Each row of numbers stands for one object and depends on some of the facts below. Use the named rows to name the rest.

Named rows:
z704: [ -8  -2   1   8  10   2 -17  15  11   4 -21 -22   1   1  -8  20   0  -3
   3  -7 -23  -1   3  14  -2 -12   4   8   8  13  -5   7   5  -9   3 -18
 -11]
z196: [ -8   4   1   6   1 -10   1  20  11  -4 -18 -25 -18  -4 -14  20 -23   8
  -4   7  14   0  22  11   3 -11  -4   4   3  11 -33 -23 -14   6  16 -13
 -15]
z575: [  8  -8  -3   5  10  -7   8  19  28  -8  -7 -20 -23 -19 -20  43 -32  11
   6   5  -7   7 -13  17   0 -36 -20  -5   0  -6 -23 -27  17   6 -16 -28
 -24]
z454: [ -6   9   7   5   3   0 -19  16  19  -6 -22 -10  -2  -7  -5  15  -4   0
  -5  -5 -19   6   9   7 -16  -6  11  10   8  19  -4   1  15   2   3 -16
  -6]
z71: [  1   4   4  10  -9  -3   5  20  21  -1 -29 -12 -14  -1   6  21  -5 -10
   6  10   2  -6   8 -14  -4 -19  25  -3  20  34   6   1 -15  13  28 -16
 -21]
z434: [ -1  19  -9  -3   7  -4 -24   5   7 -16 -16 -10   2   1  -9  20  -9  -4
  -2   8 -15  13  10  14  -3  -3  -7  16   0   8 -26 -16  22  -9   1  -9
  -9]
z893: [ -2 -15  -1  -1 -13  13   9   4   6   8  10  21  18  -2   3 -23   6  -2
   2   2  10  -9   6   4   1  10   7 -23   1 -17  15   0  -8  11   6   9
  -2]
z172: [ -1  -7  -3   5  11  -3  -4 -12 -11   7  16  -5   3 -15  11 -20  -3  -5
  -7  -5  12   6 -11   7   4  13  -2 -14  -9   1  27  -7 -13  -1 -11  11
  23]
z552: [  0 -12  -4   2 -13   8   4   1   8   9  12  13  20   3   4 -21   1  -7
   3   9  19  -7   9  -2   8   7   1 -14  -4  -8  15  -2 -14   9  11  16
  -1]
z879: [  9   1  -4  -5   0   2  -1 -11  -7  -8  19   9  16  12  -1 -13  10  -6
   8  -2   6   8   1  -8   4   8  -9  10 -10 -16  -4   6  12  -4  -9   7
  10]
z186: [ 10   2  14   1 -11   0  -7 -19   0   3  12  12  34  19   8 -25  21 -14
  -8  10   8   0   9 -28  10  15  -1  17  -7  14  12  16   0  -6   7  27
   3]
z546: [  5  -6  -2   1   1   5  14  -5 -11  -4  12  12  -5  -3  15  -5  11  -3
  12 -12   8   1  -4  -7  -7  13  19 -10   6 -12  18  12   0   4  -9  -3
  10]
z896: [  6 -10  -9  -4   1  -6  33 -20  -7  10   9   9  -5   4  -9  -2  -2   9
  -5  15  23  -9  -6 -10  15  -7 -16 -18  -8 -11  -9  -6 -12  -2  -8   4
  -7]
z365: [ -4  11 -10  -1   4   2   3  -6  -1   2 -12   4   2  -2 -14   2   5  11
 -10  -4  -3  -2  -5  -1 -10  -9  -1  -6   3   4  -1   3   4 -11  -6  -9
  12]
z317: [ 15 -17   3  12 -10  -2  31   2  11   7  15  -1  12   4  10   4   7  -2
  16  -3  36 -10   5 -37  -1 -15  22 -11  10  10  28  14 -23   5   6  -6
   0]
z445: [  8   7 -12  -9   0   3   4 -10 -22 -17  18  12   3  16   3 -11  12 -18
  15   9   5   6  -9  -9  13  10 -14   5  -5 -22  -7   3  12   0  -3  11
   8]
z670: [ 19  -7   7  -7   4  -2   4 -20  -3  -6  21  11   7  10  -1 -13   3  -7
   2   6  -2   5 -12  -8  12  10 -22   8 -13 -19  -7   7  24   0 -23  11
   0]
z666: [ 12 -13  10  -3   2   2  10  -7   2   1  21   8   5  -2   3  -9   5  -1
   2  -7   9   1  -7  -7   1   2  -6  -2  -7 -13  11   7   4   3 -15   4
   5]
z370: [  4 -11  -3   1  -8  11   4   6   8   2  24  10  19   0  -7 -16   5  -2
  11  -6  14   0  -1   0   0  -1  -7  -9  -1 -23   9   0  -1   6  -2   2
  10]
z190: [  3 -26  -5   8  11   7  10   2  -7   7  22 -12  15  12  -2   3  11   0
  18 -16   2 -10  -2   2  12  -3  -4  -3  -3 -23  12  21  -3 -11 -14  -5
   3]
z674: [  5  -6  10   1  -3  -6  -1  -4   8   2  -2   1  -1  -4   5   4  -7  -1
  -9  11  -2  -1   2   1   6   1  -2   2  -2   8  -1  -5   0   3   1   7
 -17]

Some facts about the objects:
ψ: uses; γ: points at
z103 ψ z75,z630,z129,z488
z353 ψ z402,z183,z282,z172,z359
z143 ψ z513
z179 ψ z892,z727,z383,z20,z943,z256
z471 ψ z549,z220
z597 ψ z207
z917 ψ z513,z981,z170,z814
z404 ψ z896,z769,z367
z434 ψ z96,z652,z989
z907 ψ z552,z359,z253,z943
z176 ψ z761,z550,z383,z670
z248 ψ z470,z367
z533 ψ z646
z455 ψ z115,z614,z144,z207,z263,z943
z703 ψ z552,z410,z827,z355,z19
z11 ψ z121,z887,z186
z653 ψ z348,z220,z132
z71 ψ z9,z735,z800
z772 ψ z549,z263,z253
z876 ψ z61,z694,z576,z20
z971 ψ z930,z943
z332 ψ z172
z799 ψ z893,z744,z546
z432 ψ z627,z470
z285 ψ z344,z19
z134 ψ z879
z476 ψ z115,z678
z454 ψ z61,z744
z196 ψ z41,z896,z54
z91 ψ z613,z348,z565,z132
z114 ψ z144,z630,z985
z142 ψ z317,z800
z518 ψ z402,z34,z546,z565,z212
z403 ψ z884,z614,z190
z273 ψ z115,z814
z836 ψ z9,z614,z546
z264 ψ z792,z509,z879,z827,z20
z688 ψ z893,z263
z323 ψ z491,z769
z399 ψ z75,z883,z827
z929 ψ z879,z445,z652,z670,z970
z636 ψ z902,z896,z115,z913
z947 ψ z364,z470,z344
z56 ψ z827,z383
z396 ψ z883,z61,z370,z286
z78 ψ z187
z704 ψ z370,z286,z4,z666
z656 ψ z75,z902,z410,z190,z972
z443 ψ z552,z253,z666
z996 ψ z357,z410,z800,z472
z617 ψ z166
z441 ψ z4,z359,z166
z203 ψ z550,z470,z344,z725
z105 ψ z370,z717,z520,z54,z190
z728 ψ z652,z718,z233
z452 ψ z383,z20,z186
z894 ψ z678,z4
z42 ψ z762,z361
z575 ψ z41,z338
z154 ψ z41
z522 ψ z282,z701
z679 ψ z627,z46,z970
z609 ψ z646,z546,z184
z794 ψ z282,z294,z525
z409 ψ z525
z116 ψ z896,z520,z989
z315 ψ z402,z990
z587 ψ z470,z989
z770 γ [z434,z116]
z896 γ [z887,z42]
z626 γ [z445,z727,z703]
z353 γ [z880,z550,z587]
z640 γ [z96,z587]
z338 γ [z183,z154,z565]
z792 γ [z454,z116]
z513 γ [z179]
z762 γ [z402]
z827 γ [z183,z679]
z597 γ [z794]
z744 γ [z96,z471]
z492 γ [z113,z945,z143,z701,z876]
z176 γ [z688,z575]
z248 γ [z727,z520]
z58 γ [z735,z887]
z256 γ [z404]
z472 γ [z522]
z364 γ [z670]
z717 γ [z452,z19]
z71 γ [z761,z646,z355,z689]
z772 γ [z990,z627,z646,z727]
z332 γ [z930,z114,z441,z273,z802,z190]
z509 γ [z761,z546,z679]
z470 γ [z402,z41,z42,z688,z233]
z134 γ [z735,z207]
z383 γ [z653,z627,z452]
z694 γ [z558]
z357 γ [z113,z273]
z648 γ [z917]
z220 γ [z41,z520]
z317 γ [z19,z105]
z196 γ [z917,z989]
z613 γ [z943]
z920 γ [z587,z688]
z286 γ [z103,z646,z545,z520]
z893 γ [z880]
z186 γ [z61,z913,z432]
z50 γ [z282,z575]
z167 γ [z323,z681,z42]
z142 γ [z735,z365]
z403 γ [z990]
z902 γ [z681,z670,z575,z525]
z883 γ [z681,z836]
z674 γ [z282,z666]
z399 γ [z907,z490]
z636 γ [z879]
z769 γ [z114]
z503 γ [z797]
z491 γ [z361]
z576 γ [z727]
z970 γ [z704,z190]
z56 γ [z887,z971,z166]
z656 γ [z157,z972]
z996 γ [z701,z971]
z678 γ [z558]
z617 γ [z253,z212]
z931 γ [z930,z273,z455]
z728 γ [z913]
z894 γ [z187]
z898 γ [z315,z735,z96]
z75 γ [z990,z183,z19]
z609 γ [z203,z157,z733]
z718 γ [z880,z398,z91]
z115 γ [z800,z525]
z814 γ [z800,z52]
z129 γ [z253]
z552 γ [z370,z91,z367]
z380 γ [z917,z876,z972]

Rows to name:
No name comes twice in this set of rows, the named rows included.
[  2 -12   1  -2  -1   6  11 -11 -11   3  10  20   1  -6  17 -14   6   3
   1  -7   6  -2   8   4  -7  26  17 -13  -1 -18   7   8   0   2 -11   2
   1] => z549
[ 10 -18  10  10  -9  -1  23   0  12  12  18   0  14   2   1  -5   4   4
   9  -4  30  -7   7 -23   1  -9  10  -7  -1  -1  17  14 -15   4   0   0
   0] => z472
[  3  -1  10   2   4  -3  -5   1   9  -3   1  -2  -1  -8   0   6  -3   2
  -1  -3  -7   2  -4   2  -3   0  -4   6  -3   1  -1   1  12   0 -10  -4
  -5] => z52
[-16 -10  -5  16  21  -3 -31   6  -1  16 -31 -37  -4  -8   7   8  -8 -10
 -16   8 -24  -9   4  32  18   7   9  -7   4  36  12  -6 -27 -14  13   3
 -19] => z332
[ -1  17 -17  -2  -1  -6  -5  11  -3 -15 -27  -7 -24   7  -1  21 -12 -16
   5  29 -11   2   0   8  14 -10  -6   4  11  12 -23 -24   0   7  20  -4
 -25] => z248
[ -1  -7  -7   0  -6   6  18 -14   0  12  -1  23  17   0  -2 -17  10   4
  -6   4  16 -12   6  -8  -1   9   7 -19   0  -6  10   8 -11   1   1   6
   1] => z744
[-13  10   8  -2   1  -5 -14  14  15   2 -18 -12  -4  -6   0  21  -7   8
  -5   2 -13   3   1   8 -13 -15   1   9   8  15  -8  -8   0  -2  11 -10
 -10] => z476
[ -2  -3  -1  -4  -8   5   2   0  12  10 -13  12   2  -3  -7  -9  -4  -3
 -12  18  -4  -7  -1   5   8  -3  -8 -12   1   3  -2  -5  -3   8   9   7
 -13] => z920
[ 13 -12 -27   3   3 -13  37  -4  -5   0  23  -8   1  -3   9  27 -18  12
  23  16  46  -4   8  -8  14 -16   2 -22  -1 -20   1 -27 -23  -7  -7  -5
 -10] => z338
[  2   0 -13   0  10   5   2  -7 -26  -9  15   6 -18 -15  20 -10   7 -11
  13 -14   5   8 -23   1  -5  16  12 -15   3 -13  28   4   1   3 -14  -1
  25] => z990
[ 10  -4 -11  -1  -2  -6  23  -7 -11  -2  16   4   4   7  14   3   0  -3
  11  10  26  -4   3 -17   8  -3  10 -10   3  -6  11  -4 -14  -4   3   5
  -2] => z717
[  0 -10  16   4  -1   1  17   7  -4  -3  25  -7  -4   6 -13 -16   3   4
  11 -20  25   0   7 -10  -2   3  -7   2  -7 -16  -7  11  -8  10  -4  -3
  22] => z972
[ -2  16  -8   4   5  -4  -9  15  10 -11 -17 -13  -8  -5  -3  29  -9   0
   6   2  -6   7   0   0 -11 -19   7   7  11  11  -9 -10   8  -3   5 -18
  -4] => z105

Now the same objects, written a new way:
Named rows:
z256: [  9   9 -25   3  -5  22  10  -4   7 -10  -4  28 -24  18 -15   4   6 -12
 -13 -11  18  -5  -7  19 -44 -29   2 -13   9   0   1 -10 -12 -14]
z727: [ 18  47  15  31 -39  17   3  -4  -5  51   5  17 -37  36 -17 -43  30   6
  14  -3 -21  39   0  27  -4 -20  -2 -29 -15  28 -10  29  -4  -8]
z943: [ 28   4   4   5  -1   9   9   5   2   7  19  15 -10   0   0 -23 -12  17
  -9   3 -18   5 -12  13  -2 -19 -13  -2   4   3   0  20 -11  -7]
z184: [ 31   3   5  14  -4   3  16   1  -6  -1  31   3  -9   7  12 -16 -16  15
  -9  11 -23   8 -12  21   2   3 -12 -14 -11   1  -8  14  -4   5]
z797: [ 18   5   3  -1   5  15   2   7   2  12   1  -8   3  -2   0 -28 -14  22
 -12   8 -12   6  -9   7   0   1  -9  -1  -4   3   9  28   6  -1]
z179: [ 11   4   3 -13   0  29  -4  19   5   8 -22 -18  12  -1  10 -42  -6  33
 -10  -2   8   3  -8  12  -2   8  -6   2 -14   4  13  35  17   3]
z509: [ 10   8 -26   0  -7  21  14  -9  13 -15  -6  31 -29  17 -24   3   2  -5
 -13  -8  14  -7  -6  10 -46 -32   0  -4   8  -5   0  -7 -10 -19]
z58: [ -5  16 -28   9  25  44  46   7 -34  -8 -17  -2  12 -11  -8  23   2  -4
  -8  -8  37  14  18 -19 -38  -5  10 -17   1  29  17 -27  -1  -7]
z476: [ 14   3  11  -3   6  20  -5   6  -2  15 -21 -21  26  -3  11 -32  -7  23
 -12  18   2   9 -11   2   3  20   1   7  -7  -2  22  35  24   7]
z884: [ 26   6   7  10   3   8  11  -2   1  10  26   8  -7   2   0 -13 -14  16
 -11   9 -25  13 -11  10  -3 -10 -13  -1   0  -1   3  27 -10  -6]
z338: [  6   5 -33  13  15  14  21 -46  15  -3  15   8 -17  21 -51  45 -29 -14
 -20  23 -22   7   9 -35 -54  -4  -1  18   4 -15  15  16  10 -19]
z132: [ 34   2   5  14  -4  -3  18  -1  -7  -3  31   5 -11   8  16 -17 -18  14
  -9  13 -24   7 -12  24   6   3  -9 -20 -13   4 -15   9  -3   5]
z971: [ 11   3   6 -11   2  31   3  16  -6   9 -18 -24  20  -5  12 -35 -12  29
  -9   4   8   5  -8   7   5  13  -4   0 -13   6  11  29  20   9]
z20: [ 26   5   4   0  -3  14   7   8   6   6  15  15 -14   2   0 -28  -6  25
  -9  -5 -13   6 -13  17  -5 -30 -15  -1   3   3   1  22 -15  -7]
z176: [-15  -9 -32  -6   7  49 -34  22  -3   3 -36   9  10  28  -1  -8  10  15
 -17 -17  35  -8  -7   8 -51  19  21 -20   8 -28  10  14  10   8]
z410: [ 27   5   5  10   3  11  11  -1   1  11  26   7  -7   2  -1 -13 -14  17
 -12   3 -23  12  -8  12  -4 -13 -13  -1   1   1   3  25 -10  -6]
z315: [ 14   2   1  -6  15   7   2  12  -9   4 -12 -23  15  -8  17 -45 -16  23
  -7  15  -3   3   2 -11   8  28   0 -23 -23  20   3  15  31  12]
z896: [ -9   5 -28  15  15  43  18 -10 -25   9   8  18  -3   6 -29  38  -8 -12
 -14  -2   7   9   6 -12 -46 -14   9  -9  21   1   5  -6 -12  -9]
z248: [-24  39 -22  18 -19  47 -12 -14   0  45 -43 -13 -15  45 -35 -15  26 -17
   4  -1  24  28  15   3 -47  23  21 -25 -13  19  16  26  35  -2]
z958: [ 19   5   2  -2   5  14   3   8   3  11   0  -6   2  -1   1 -29 -13  24
 -11   8 -13   7  -8   5  -1   1  -9  -3  -4   2   8  29   5   0]
z96: [ 26  19 -12  13  37  11  14   9  10  14  21  17 -10  -4   6 -26  -9  24
 -11 -17 -19  18  10 -10 -21 -15 -17   0   7  19  31  25 -24 -27]

Rows to name:
No name comes twice in this set of rows, the named rows included.
[ 20  14   0   1  -2  20   7   1  10  19  10  15 -21   7 -22 -25  -9  29
  -8  -6 -25  15  -2  -4 -11 -33 -17   8   0   7   3  37 -10 -18] => z627
[  3  23 -19  20 -14  21   8 -17   2  11  -1  23 -27  32 -24   6  13 -23
  -3   0   5  11   1  16 -43 -13  10 -22   5   7  -3  -5  -3 -11] => z286
[ 17   5  -3   7  14  16   6  -5  10  22  27   6  -8   0 -17 -14 -21  18
 -13   2 -30  13  -1  -5 -11 -15 -17  10  11   2  12  38 -10 -14] => z367
[ -5   9 -34  15  21  24   8 -28  11  11  14  11 -17  15 -44  32 -19 -22
 -18   6 -10   5   7 -18 -52  -8   0   5  21  -4  18  16  -1 -19] => z491
[  7   6  -1 -15   4  35  -6  20  10  15 -22 -19  10  -1   0 -44 -10  38
 -13  -7   5   6  -2   0  -7   3  -9  10  -9   5  20  45  16  -1] => z929
[ 15   2 -23  17  -8   5  21 -14  -3 -22  15  17 -21  22  -2  13  -5 -22
 -10  10   7  -5  -7  26 -34   3   7 -30  -6   0 -15 -25   0   0] => z613
[ 30   7 -22  -1 -21   3  36 -40  22 -38 -12  32 -33  32 -38  21  -7   8
 -17  19  -4   1  -5 -18 -49 -32   1  21 -19 -24  -5 -14  10 -24] => z75
[  8   3 -26  13  -2  18  18 -17   8 -13  14  14 -20  16 -16  23 -10 -23
 -14   3  10  -6  -7  23 -42  -8   1  -7   9  -3   5  -5  -6 -11] => z357
[ 14  12 -15   6  41  13 -20  20  22  13 -12 -10  14   9  30 -48  -6  36
 -16 -15  -4  11   9  -7 -29  36   0  -6 -12   1  47  50  10 -10] => z587
[ 25  12  -6   4  12  10   1   9  16  10  18  19 -16   3  -1 -30 -11  25
 -12 -13 -22   9  -4   9 -14 -23 -16   0   8   5  14  33 -20 -19] => z550
[ -7   2 -25   1   0  37  10  -4  -3 -10 -25 -18  10  14  -2   8  -6  -9
 -13   5  35   1  -1  12 -36  26  11  -5 -13  -1  18   4  28   4] => z996
[ 15   0  -8 -12  20 -16 -18   3   1  24   9  22 -22 -14 -25 -54 -24   8
  -9  30 -40 -13   1 -38  14 -23  -9 -42  18  29 -33  -3   5  -6] => z294

